Below are the code and all the weights of a small trained network. Each question names an input and a class and asks about switching units off, where a switched-off unit gives its printed mean instead of its output.

import numpy as np


def w(rows, s, z=0):
    codes = np.array(rows[::2]) - 128.0
    scale = np.full(codes.shape[1], s)
    scale[-1] = z or s
    return codes * scale


def norm(h):
    return h / np.sqrt((h * h).mean(-1, keepdims=True) + 1e-5)


def f(y):
    return np.maximum(y, 0)


def log_softmax(a):
    a = a - a.max(-1, keepdims=True)
    return a - np.log(np.exp(a).sum(-1, keepdims=True))


def net(x, mask):
    res = np.array(x, float).reshape(1, 3) / 4 @ E
    u = 0
    for l in range(4):
        y = f(norm(res) @ A[l][:, :-1].T + A[l][:, -1])
        res = res + np.where(mask[u : u + 3], y, B[l][:, -1]) @ B[l][:, :-1]
        u += 3
    return log_softmax(norm(res)[-1] @ U[:, :-1].T + U[:, -1])


A, B = {}, {}
E = w([
[253,130,82,146],'x0',
[109,235,180,61],'x1',
[100,156,165,224],'x2',
],0.0059)
A[0] = w([
[255,201,189,154,6],'L0N0',
[92,55,48,119,240],'L0N1',
[167,69,2,184,7],'L0N2',
],0.004,0.0021)
B[0] = w([
[140,242,125,126,172],'L0N0',
[137,154,254,150,251],'L0N1',
[180,124,30,199,195],'L0N2',
],0.0075,0.003)
A[1] = w([
[177,68,93,203,3],'L1N0',
[82,97,154,116,166],'L1N1',
[157,2,30,165,44],'L1N2',
],0.0097,0.0019)
B[1] = w([
[194,92,172,30,239],'L1N0',
[2,98,137,167,205],'L1N1',
[204,110,253,144,252],'L1N2',
],0.008,0.0047)
A[2] = w([
[175,59,133,204,155],'L2N0',
[160,100,78,2,3],'L2N1',
[117,28,172,133,204],'L2N2',
],0.008,0.0017)
B[2] = w([
[103,151,195,39,216],'L2N0',
[33,117,144,71,172],'L2N1',
[72,109,119,254,254],'L2N2',
],0.0073,0.0047)
A[3] = w([
[73,141,116,50,21],'L3N0',
[206,255,93,129,2],'L3N1',
[227,180,152,143,169],'L3N2',
],0.0076,0.0021)
B[3] = w([
[176,87,94,80,178],'L3N0',
[147,140,40,210,196],'L3N1',
[175,164,2,185,253],'L3N2',
],0.0082,0.004)
U = w([
[211,116,181,188,207],'0',
[10,129,177,202,206],'1',
[140,159,102,133,3],'2',
[138,195,7,189,110],'3',
[85,158,109,26,115],'4',
],0.015,0.0057)

Each question gives the input, the list of numbers given to net, and the class t.
The units are the neurons (one row each of A and B). Each row of codes is followed by its name. A weight is (code - 128) times the scale printed after its matrix; where a second scale follows, it is the last column's (A, B and U).
mask holds one flag per neuron, layer by layer. A switched-off neuron (its flag False) gives its mean, the last column of its row in B, instead of its output. The means were averaged over made-up inputs and are rounded, as every weight is.
A unit's drop is (log p(t) with every unit on - log p(t) with that unit switched off) / (log p(t) with every unit on - log p(t) with every unit switched off).
The circuit of an input: a set's keep is (log p(t) with only the set's units on - log p(t) with every unit switched off) / (log p(t) with every unit on - log p(t) with every unit switched off). Starting from all 12 units, units are removed one at a time, each time the one whose removal leaves the highest keep (on an exact tie, the one counted first), for as long as the keep stays at least 0.8.
circuit, biggest first: the units of the circuit, biggest drop first
most important unit: the unit with the biggest drop
k most important neurons: the k neurons with the biggest drops, biggest first
drop when u is switched off: that unit's drop, to one decimal
input [1,1,-4], class 4: most important unit	L1N2
input [3,1,-4], class 4: circuit, biggest first	[L2N1 L1N2]
input [7,4,-8], class 4: 4 most important neurons	[L2N1 L1N2 L0N2 L2N2]
input [7,0,1], class 3: 2 most important neurons	[L0N0 L3N2]
input [8,3,-7], class 3: 2 most important neurons	[L1N0 L1N1]
input [1,3,-3], class 4: 2 most important neurons	[L2N1 L1N2]
input [6,-1,4], class 3: 2 most important neurons	[L0N0 L3N2]
input [-1,3,-3], class 4: 3 most important neurons	[L1N2 L2N2 L3N0]
input [0,3,-1], class 4: 3 most important neurons	[L1N2 L0N1 L2N1]
input [-7,1,-8], class 1: 2 most important neurons	[L1N1 L1N0]
input [4,-1,8], class 3: 3 most important neurons	[L0N0 L1N2 L3N2]
input [8,5,-6], class 3: 2 most important neurons	[L1N0 L3N1]
input [2,3,-6], class 4: drop when L2N1 is switched off	1.1
input [8,1,-1], class 3: most important unit	L0N0
input [0,0,-1], class 1: drop when L0N2 is switched off	0.1
input [5,7,2], class 3: drop when L0N1 is switched off	0.0
